Below is a small trained network, with its code and all its weights. Each question gives an input and a class and asks what happens when units are switched off, that is, made to give their printed mean instead of their output.

import numpy as np


def w(rows, s, z=0):
    codes = np.array(rows[::2]) - 128.0
    scale = np.full(codes.shape[1], s)
    scale[-1] = z or s
    return codes * scale


def norm(h):
    return h / np.sqrt((h * h).mean(-1, keepdims=True) + 1e-5)


def f(y):
    return np.maximum(y, 0)


def log_softmax(a):
    a = a - a.max(-1, keepdims=True)
    return a - np.log(np.exp(a).sum(-1, keepdims=True))


def net(x, mask):
    res = np.array(x, float).reshape(1, 8) / 4 @ E
    u = 0
    for l in range(3):
        y = f(norm(res) @ A[l][:, :-1].T + A[l][:, -1])
        res = res + np.where(mask[u : u + 8], y, B[l][:, -1]) @ B[l][:, :-1]
        u += 8
    return log_softmax(norm(res)[-1] @ U[:, :-1].T + U[:, -1])


A, B = {}, {}
E = w([
[110,128,203,207,83,80,25,175,208,82,210],'x0',
[122,148,132,130,125,134,133,128,135,120,117],'x1',
[137,129,143,131,123,135,117,109,122,145,120],'x2',
[231,174,71,136,60,199,122,203,105,149,208],'x3',
[95,247,179,92,192,56,33,198,40,172,121],'x4',
[135,109,121,142,138,118,132,149,120,120,127],'x5',
[114,178,15,199,151,87,154,105,149,243,150],'x6',
[128,118,128,137,132,136,120,126,123,134,127],'x7',
],0.011)
A[0] = w([
[63,136,109,121,151,90,70,141,105,141,103,117],'0.n0',
[29,76,136,152,173,67,127,69,186,155,91,76],'0.n1',
[104,148,176,160,88,56,100,115,175,145,202,84],'0.n2',
[112,136,26,217,124,41,93,100,189,166,137,11],'0.n3',
[36,42,163,158,145,96,153,85,194,108,96,71],'0.n4',
[118,86,106,235,124,181,169,51,230,123,146,128],'0.n5',
[157,197,34,211,125,48,121,78,176,202,87,2],'0.n6',
[83,108,151,254,43,79,72,119,191,95,157,18],'0.n7',
],0.0092,0.0078)
B[0] = w([
[106,136,93,150,114,112,95,134,138,93,46,204],'0.n0',
[124,139,181,130,194,72,121,4,102,105,131,227],'0.n1',
[140,126,158,161,229,151,132,154,171,110,143,211],'0.n2',
[47,97,133,146,100,179,170,144,105,210,182,199],'0.n3',
[171,201,122,149,126,110,145,101,88,16,133,221],'0.n4',
[131,99,79,76,52,68,120,155,160,132,100,254],'0.n5',
[22,103,160,160,115,167,196,120,68,178,216,202],'0.n6',
[190,131,184,77,216,150,104,176,207,154,185,222],'0.n7',
],0.011,0.0082)
A[1] = w([
[177,140,183,110,100,167,114,181,92,97,127,16],'1.n0',
[131,128,111,126,156,185,204,131,78,165,46,2],'1.n1',
[254,156,33,178,69,188,123,159,138,161,234,92],'1.n2',
[136,105,62,89,170,83,159,85,181,172,130,161],'1.n3',
[95,205,151,135,151,98,68,167,82,192,84,18],'1.n4',
[93,105,99,95,156,117,132,85,123,131,66,23],'1.n5',
[105,17,130,137,140,79,154,49,211,120,81,73],'1.n6',
[124,92,215,116,81,173,100,113,110,29,92,90],'1.n7',
],0.0098,0.0054)
B[1] = w([
[26,176,148,182,116,138,158,83,61,119,121,173],'1.n0',
[207,141,49,46,223,175,138,99,184,161,145,178],'1.n1',
[151,254,225,212,181,82,169,68,8,13,33,254],'1.n2',
[132,97,129,169,98,245,151,119,97,193,88,205],'1.n3',
[149,75,79,212,46,46,114,145,147,179,137,210],'1.n4',
[187,192,178,101,225,111,139,118,140,94,146,168],'1.n5',
[135,187,105,158,84,105,125,105,121,162,20,210],'1.n6',
[44,47,101,128,98,202,209,164,70,189,210,220],'1.n7',
],0.0092,0.008)
A[2] = w([
[46,153,111,67,163,104,20,145,48,150,138,77],'2.n0',
[196,136,33,97,118,179,144,76,113,103,50,61],'2.n1',
[242,91,135,140,2,157,152,102,205,129,116,49],'2.n2',
[61,36,196,33,114,189,128,121,75,63,141,60],'2.n3',
[80,33,178,78,106,224,113,194,82,97,109,3],'2.n4',
[160,120,205,150,141,154,107,177,252,135,168,25],'2.n5',
[176,132,52,16,243,197,174,87,92,215,64,79],'2.n6',
[116,160,112,163,151,20,2,209,96,209,73,86],'2.n7',
],0.0092,0.0052)
B[2] = w([
[133,119,59,97,76,144,168,91,135,109,85,193],'2.n0',
[119,73,150,114,141,100,20,185,180,137,151,213],'2.n1',
[139,122,43,48,31,52,149,151,176,113,115,182],'2.n2',
[67,141,114,171,150,178,166,141,79,221,137,198],'2.n3',
[99,109,88,151,129,137,155,87,125,250,145,167],'2.n4',
[186,96,163,65,205,180,42,143,168,144,156,191],'2.n5',
[158,125,172,126,198,140,33,213,203,101,239,254],'2.n6',
[186,75,61,46,28,156,171,138,172,91,83,242],'2.n7',
],0.012,0.0079)
U = w([
[168,103,207,104,205,145,40,196,207,132,215,68],'0',
[7,89,102,159,127,200,216,116,76,242,213,75],'1',
[165,69,60,55,29,88,173,156,172,115,63,105],'2',
[131,207,194,152,184,98,149,54,59,46,73,253],'3',
],0.018,0.0048)

Each question gives the input, the list of numbers given to net, and the class t.
The units are the neurons (one row each of A and B). Each row of codes is followed by its name. A weight is (code - 128) times the scale printed after its matrix; where a second scale follows, it is the last column's (A, B and U).
mask holds one flag per neuron, layer by layer. A switched-off neuron (its flag False) gives its mean, the last column of its row in B, instead of its output. The means were averaged over made-up inputs and are rounded, as every weight is.
A unit's drop is (log p(t) with every unit on - log p(t) with that unit switched off) / (log p(t) with every unit on - log p(t) with every unit switched off).
most important unit: the unit with the biggest drop
k most important neurons: the k neurons with the biggest drops, biggest first
k most important neurons of layer l: the k neurons of layer l with the biggest drops, biggest first
drop when u is switched off: that unit's drop, to one decimal
input [-8,-7,-3,7,-8,0,-7,7], class 0: 3 most important neurons : [2.n6; 2.n1; 1.n1]
input [4,-6,-4,-7,-7,-5,-7,7], class 1: most important unit : 1.n7
input [-6,1,-3,-5,-3,6,-7,-6], class 1: 3 most important neurons : [1.n7; 2.n3; 0.n4]
input [-8,6,1,-1,-7,0,-2,-3], class 0: 2 most important neurons : [2.n6; 2.n1]
input [-7,4,-2,6,2,-1,-3,4], class 0: 2 most important neurons : [2.n6; 1.n1]
input [7,-6,-7,4,7,1,8,5], class 1: 2 most important neurons : [0.n6; 0.n3]
input [-8,1,-3,5,2,3,8,-7], class 0: 3 most important neurons : [2.n6; 1.n1; 1.n7]
input [-6,-8,-3,7,0,8,-4,7], class 3: 2 most important neurons : [1.n2; 0.n1]
input [-8,-3,-1,-7,-7,5,-2,-4], class 0: 4 most important neurons : [2.n6; 2.n1; 1.n2; 1.n5]
input [-7,7,2,8,-3,8,-2,0], class 3: 2 most important neurons : [1.n2; 0.n1]
input [2,6,-3,8,8,-3,1,8], class 2: 2 most important neurons : [2.n7; 1.n4]
input [6,7,-2,7,5,1,4,6], class 3: 2 most important neurons : [1.n2; 2.n6]
input [5,5,3,-7,8,7,8,7], class 1: 2 most important neurons of layer 0 : [0.n6; 0.n3]
input [5,-8,-1,-7,4,4,2,6], class 3: most important unit : 0.n1
input [-4,-3,4,-4,8,-2,-8,-3], class 1: 2 most important neurons of layer 2 : [2.n3; 2.n4]
input [4,-7,2,-8,8,-7,2,-1], class 2: 2 most important neurons of layer 1 : [1.n2; 1.n4]
input [6,-3,7,-6,-4,6,-7,7], class 1: 2 most important neurons of layer 2 : [2.n3; 2.n6]
input [6,-7,3,8,0,-3,7,8], class 3: 2 most important neurons of layer 1 : [1.n2; 1.n7]
input [-6,0,1,8,0,1,-4,1], class 3: drop when 1.n2 is switched off : 2.3
input [1,-3,-6,0,-3,5,1,5], class 2: most important unit : 0.n5
input [-6,6,2,4,8,-4,5,3], class 2: drop when 2.n7 is switched off : 0.4
input [2,-8,5,7,-2,4,-1,2], class 3: drop when 1.n2 is switched off : 0.9
